Here is a tiny trained network, its code and every weight. The questions are about switching its units off for an input and a class, where a switched-off unit gives its printed mean instead of its output.

import numpy as np


def w(rows, s, z=0):
    codes = np.array(rows[::2]) - 128.0
    scale = np.full(codes.shape[1], s)
    scale[-1] = z or s
    return codes * scale


def norm(h):
    return h / np.sqrt((h * h).mean(-1, keepdims=True) + 1e-5)


def f(y):
    return y / 2 * (1 + np.tanh(0.7978845608 * (y + 0.044715 * y**3)))


def log_softmax(a):
    a = a - a.max(-1, keepdims=True)
    return a - np.log(np.exp(a).sum(-1, keepdims=True))


def net(x, mask):
    res = np.array(x, float).reshape(1, 2) / 4 @ E
    u = 0
    for l in range(2):
        y = f(norm(res) @ A[l][:, :-1].T + A[l][:, -1])
        res = res + np.where(mask[u : u + 10], y, B[l][:, -1]) @ B[l][:, :-1]
        u += 10
    return log_softmax(norm(res)[-1] @ U[:, :-1].T + U[:, -1])


A, B = {}, {}
E = w([
[208,249,84,89,185,126,226],'x0',
[190,1,193,128,203,146,185],'x1',
],0.0091)
A[0] = w([
[116,165,119,131,117,75,122,66],'0.n0',
[131,201,56,137,160,88,137,144],'0.n1',
[169,28,182,119,110,169,79,145],'0.n2',
[193,145,117,111,202,124,209,90],'0.n3',
[74,123,134,192,170,148,25,77],'0.n4',
[245,170,124,62,178,174,194,137],'0.n5',
[118,68,178,193,118,141,161,6],'0.n6',
[146,168,80,105,144,105,125,75],'0.n7',
[200,189,150,76,188,174,213,195],'0.n8',
[159,139,83,142,81,118,155,49],'0.n9',
],0.011,0.002)
B[0] = w([
[84,209,148,91,95,185,164,151],'0.n0',
[146,44,169,34,162,123,71,213],'0.n1',
[153,89,177,9,120,151,98,225],'0.n2',
[255,78,31,248,232,89,113,222],'0.n3',
[190,138,114,200,158,103,183,185],'0.n4',
[171,130,51,187,154,48,114,253],'0.n5',
[72,74,221,125,144,40,13,179],'0.n6',
[130,111,188,78,134,61,85,170],'0.n7',
[201,125,98,158,102,65,166,254],'0.n8',
[116,143,144,89,99,144,111,141],'0.n9',
],0.0084,0.011)
A[1] = w([
[9,171,194,40,125,188,140,2],'1.n0',
[124,197,179,240,132,159,163,62],'1.n1',
[66,132,57,213,115,171,141,53],'1.n2',
[94,158,183,90,116,159,100,116],'1.n3',
[197,85,114,168,215,103,105,233],'1.n4',
[150,155,118,71,187,91,46,166],'1.n5',
[84,169,143,149,50,122,114,156],'1.n6',
[142,126,65,192,138,167,186,218],'1.n7',
[148,213,28,87,89,100,159,114],'1.n8',
[153,25,188,150,161,170,108,52],'1.n9',
],0.011,0.0029)
B[1] = w([
[151,71,175,193,244,231,226,155],'1.n0',
[111,162,198,86,65,147,65,137],'1.n1',
[180,188,175,131,36,88,96,142],'1.n2',
[152,157,98,254,207,172,135,156],'1.n3',
[45,154,179,159,109,190,153,249],'1.n4',
[82,185,104,114,66,193,165,214],'1.n5',
[212,159,170,137,131,138,142,149],'1.n6',
[200,137,108,236,162,82,104,165],'1.n7',
[68,53,148,88,147,117,144,182],'1.n8',
[35,67,101,84,115,98,136,191],'1.n9',
],0.0089,0.013)
U = w([
[189,106,73,187,178,59,145,203],'0',
[106,111,89,127,124,157,108,3],'1',
[134,107,92,112,112,166,103,7],'2',
[108,165,164,123,176,239,168,167],'3',
[90,179,82,6,108,95,146,139],'4',
[109,123,95,119,134,158,70,15],'5',
[161,181,188,166,63,121,75,195],'6',
[11,15,185,115,105,135,81,176],'7',
],0.018,0.0061)

Each question gives the input, the list of numbers given to net, and the class t.
The units are the neurons (one row each of A and B). Each row of codes is followed by its name. A weight is (code - 128) times the scale printed after its matrix; where a second scale follows, it is the last column's (A, B and U).
mask holds one flag per neuron, layer by layer. A switched-off neuron (its flag False) gives its mean, the last column of its row in B, instead of its output. The means were averaged over made-up inputs and are rounded, as every weight is.
A unit's drop is (log p(t) with every unit on - log p(t) with that unit switched off) / (log p(t) with every unit on - log p(t) with every unit switched off).
most important unit: the unit with the biggest drop
k most important neurons: the k neurons with the biggest drops, biggest first
top k neurons in layer l: the k neurons of layer l with the biggest drops, biggest first
drop of u: that unit's drop, to one decimal
input [0,-3], class 3: most important unit	0.n5
input [-1,-4], class 3: 2 most important neurons	(0.n8 0.n5)
input [4,-3], class 4: 4 most important neurons	(0.n1 0.n4 0.n7 1.n5)
input [-3,-6], class 6: top 2 neurons in layer 0	(0.n2 0.n4)
input [4,-7], class 4: 2 most important neurons	(1.n4 0.n2)
input [-1,-6], class 3: 3 most important neurons	(0.n5 0.n8 0.n3)
input [2,-7], class 3: top 2 neurons in layer 0	(0.n3 0.n5)
input [4,-8], class 3: top 2 neurons in layer 1	(1.n0 1.n3)
input [1,-3], class 3: drop of 0.n3	0.1
input [-3,-5], class 6: drop of 0.n2	1.3
input [5,-6], class 4: drop of 1.n0	0.0
